Below are the code and all the weights of a small trained network. Each question names an input and a target symbol and asks about switching units off, where a switched-off unit gives its printed mean instead of its output.

import numpy as np


def w(rows, s, z=0):
    codes = np.array(rows[::2]) - 128.0
    scale = np.full(codes.shape[1], s)
    scale[-1] = z or s
    return codes * scale


def norm(h):
    return h / np.sqrt((h * h).mean(-1, keepdims=True) + 1e-5)


def f(y):
    return y / 2 * (1 + np.tanh(0.7978845608 * (y + 0.044715 * y**3)))


def softmax(a):
    e = np.exp(a - a.max(-1, keepdims=True))
    return e / e.sum(-1, keepdims=True)


def log_softmax(a):
    a = a - a.max(-1, keepdims=True)
    return a - np.log(np.exp(a).sum(-1, keepdims=True))


def net(x, mask):
    ids = ['δηθλμξ'.index(c) for c in x.split()]
    T = len(ids)
    res = E[ids] + P[:T]
    u = 0
    for l in range(2):
        r = norm(res)
        for j in range(3):
            rows = slice(4 * j, 4 * j + 4)
            q, k, v = (r @ M[l][rows].T for M in (Q, K, V))
            z = softmax(np.where(np.tri(T) > 0, q @ k.T / 4**0.5, -1e9)) @ v
            o = O[l][rows]
            res = res + np.where(mask[u + j], z, o[:, -1]) @ o[:, :-1]
        u += 3
        y = f(norm(res) @ A[l][:, :-1].T + A[l][:, -1])
        res = res + np.where(mask[u : u + 4], y, B[l][:, -1]) @ B[l][:, :-1]
        u += 4
    return log_softmax(norm(res)[-1] @ U[:, :-1].T + U[:, -1])


Q, K, V, O, A, B = {}, {}, {}, {}, {}, {}
E = w([
[5,210,125],'δ',
[107,174,163],'η',
[77,93,160],'θ',
[155,169,106],'λ',
[126,137,100],'μ',
[132,206,158],'ξ',
],0.016)
P = w([
[134,176,255],'0',
[161,174,210],'1',
[167,159,193],'2',
[174,146,175],'3',
[182,146,162],'4',
[187,145,155],'5',
[199,142,132],'6',
[198,145,128],'7',
[210,147,113],'8',
[210,150,100],'9',
],0.0047)
Q[0] = w([
[99,145,208],'0.h0',
[111,179,134],'0.h0',
[159,181,122],'0.h0',
[178,174,3],'0.h0',
[129,132,97],'0.h1',
[140,137,77],'0.h1',
[183,98,95],'0.h1',
[141,173,135],'0.h1',
[109,121,182],'0.h2',
[236,96,86],'0.h2',
[167,132,65],'0.h2',
[181,139,209],'0.h2',
],0.013)
K[0] = w([
[167,143,238],'0.h0',
[30,110,88],'0.h0',
[98,181,70],'0.h0',
[126,245,89],'0.h0',
[135,118,112],'0.h1',
[208,136,127],'0.h1',
[223,99,200],'0.h1',
[159,163,9],'0.h1',
[90,153,171],'0.h2',
[163,85,83],'0.h2',
[191,133,162],'0.h2',
[105,103,100],'0.h2',
],0.014)
V[0] = w([
[171,76,168],'0.h0',
[204,216,152],'0.h0',
[196,114,139],'0.h0',
[99,107,103],'0.h0',
[218,72,209],'0.h1',
[114,131,163],'0.h1',
[117,79,146],'0.h1',
[147,1,162],'0.h1',
[188,65,191],'0.h2',
[61,132,106],'0.h2',
[56,120,142],'0.h2',
[156,83,188],'0.h2',
],0.0094)
O[0] = w([
[223,191,112,104],'0.h0',
[130,57,140,158],'0.h0',
[191,117,188,89],'0.h0',
[117,105,92,111],'0.h0',
[41,217,194,81],'0.h1',
[160,120,151,155],'0.h1',
[137,142,151,89],'0.h1',
[48,115,217,3],'0.h1',
[106,77,224,86],'0.h2',
[222,144,3,145],'0.h2',
[158,58,42,161],'0.h2',
[82,184,181,115],'0.h2',
],0.0039,0.0065)
A[0] = w([
[94,197,215,121],'0.n0',
[88,15,114,131],'0.n1',
[2,77,174,30],'0.n2',
[179,161,74,9],'0.n3',
],0.0092,0.0015)
B[0] = w([
[153,127,58,227],'0.n0',
[254,165,102,159],'0.n1',
[135,18,146,221],'0.n2',
[114,54,146,251],'0.n3',
],0.0071,0.0032)
Q[1] = w([
[52,161,165],'1.h0',
[43,112,167],'1.h0',
[108,91,72],'1.h0',
[172,146,4],'1.h0',
[54,109,143],'1.h1',
[133,157,45],'1.h1',
[74,77,133],'1.h1',
[212,118,164],'1.h1',
[81,114,180],'1.h2',
[51,39,114],'1.h2',
[178,17,140],'1.h2',
[97,149,198],'1.h2',
],0.015)
K[1] = w([
[183,159,191],'1.h0',
[128,149,214],'1.h0',
[54,147,142],'1.h0',
[26,149,4],'1.h0',
[118,131,188],'1.h1',
[66,152,12],'1.h1',
[125,105,177],'1.h1',
[162,102,126],'1.h1',
[65,94,107],'1.h2',
[89,108,89],'1.h2',
[252,18,73],'1.h2',
[93,112,189],'1.h2',
],0.016)
V[1] = w([
[197,80,116],'1.h0',
[124,35,191],'1.h0',
[37,111,136],'1.h0',
[109,60,122],'1.h0',
[63,157,89],'1.h1',
[142,71,70],'1.h1',
[196,105,104],'1.h1',
[249,174,144],'1.h1',
[101,96,254],'1.h2',
[129,157,107],'1.h2',
[197,76,116],'1.h2',
[87,54,115],'1.h2',
],0.013)
O[1] = w([
[3,85,126,112],'1.h0',
[60,198,175,50],'1.h0',
[200,155,145,139],'1.h0',
[135,106,70,123],'1.h0',
[63,26,39,150],'1.h1',
[92,127,136,176],'1.h1',
[122,115,211,161],'1.h1',
[145,253,158,144],'1.h1',
[199,154,210,2],'1.h2',
[134,128,70,148],'1.h2',
[16,173,158,195],'1.h2',
[153,162,114,95],'1.h2',
],0.0075,0.0096)
A[1] = w([
[130,157,108,243],'1.n0',
[140,92,247,24],'1.n1',
[183,165,177,3],'1.n2',
[83,140,139,183],'1.n3',
],0.015,0.004)
B[1] = w([
[165,73,144,255],'1.n0',
[208,3,150,210],'1.n1',
[63,164,103,156],'1.n2',
[99,42,87,238],'1.n3',
],0.013,0.0032)
U = w([
[131,89,21,8],'δ',
[201,145,99,120],'η',
[176,52,237,130],'θ',
[109,187,198,182],'λ',
[11,100,127,164],'μ',
[164,220,116,254],'ξ',
],0.012,0.0042)

Each question gives the input, a string of symbols that net reads in full, and the target symbol t.
The units are the heads (4 rows each of Q, K, V and O) and the neurons (one row each of A and B). Each row of codes is followed by its name. A weight is (code - 128) times the scale printed after its matrix; where a second scale follows, it is the last column's (O, A, B and U).
mask holds one flag per unit, layer by layer, with each layer's heads first. A switched-off unit (its flag False) gives its mean, the last column of its rows in O or B, instead of its output. The means were averaged over made-up inputs and are rounded, as every weight is.
A unit's drop is (log p(t) with every unit on - log p(t) with that unit switched off) / (log p(t) with every unit on - log p(t) with every unit switched off).
most important unit: the unit with the biggest drop
k most important neurons: the k neurons with the biggest drops, biggest first
top k neurons in layer l: the k neurons of layer l with the biggest drops, biggest first
heads that matter: for each layer, one digit per head in row order, 1 if its drop is at least 0.15 and else 0, layers parted by /
drop of u: that unit's drop, to one decimal
input δ θ ξ λ λ θ, target η: top 3 neurons in layer 0 -> 0.n1, 0.n2, 0.n0
input ξ θ η θ ξ η ξ η, target η: heads that matter -> 000 / 010
input ξ λ ξ μ ξ μ δ η ξ η, target ξ: most important unit -> 1.h0
input δ θ η θ θ, target ξ: 4 most important neurons -> 0.n1, 0.n3, 1.n2, 1.n3
input ξ δ λ μ θ μ θ λ θ, target ξ: heads that matter -> 111 / 110
input θ θ θ ξ ξ, target ξ: heads that matter -> 010 / 010
input δ μ η θ ξ μ θ, target η: 2 most important neurons -> 0.n1, 0.n0
input θ μ λ θ μ ξ, target μ: heads that matter -> 000 / 100
input η η ξ λ, target ξ: heads that matter -> 011 / 010
input η ξ ξ ξ λ η μ ξ, target μ: heads that matter -> 100 / 100
input θ ξ θ ξ, target ξ: heads that matter -> 010 / 010
input ξ λ θ ξ θ, target θ: heads that matter -> 011 / 001
input θ θ θ θ μ, target μ: heads that matter -> 000 / 000
input μ η ξ λ, target μ: heads that matter -> 000 / 100
input θ λ ξ λ θ ξ η λ, target λ: most important unit -> 0.h0
input θ ξ ξ λ, target λ: drop of 0.n1 -> 0.0
input ξ μ θ ξ ξ η, target μ: drop of 0.n0 -> 0.9
input ξ θ η μ μ ξ μ λ ξ λ, target μ: drop of 0.h0 -> 0.1
input ξ μ ξ η δ, target δ: drop of 1.h1 -> 0.2
input η θ μ μ, target μ: most important unit -> 1.h0
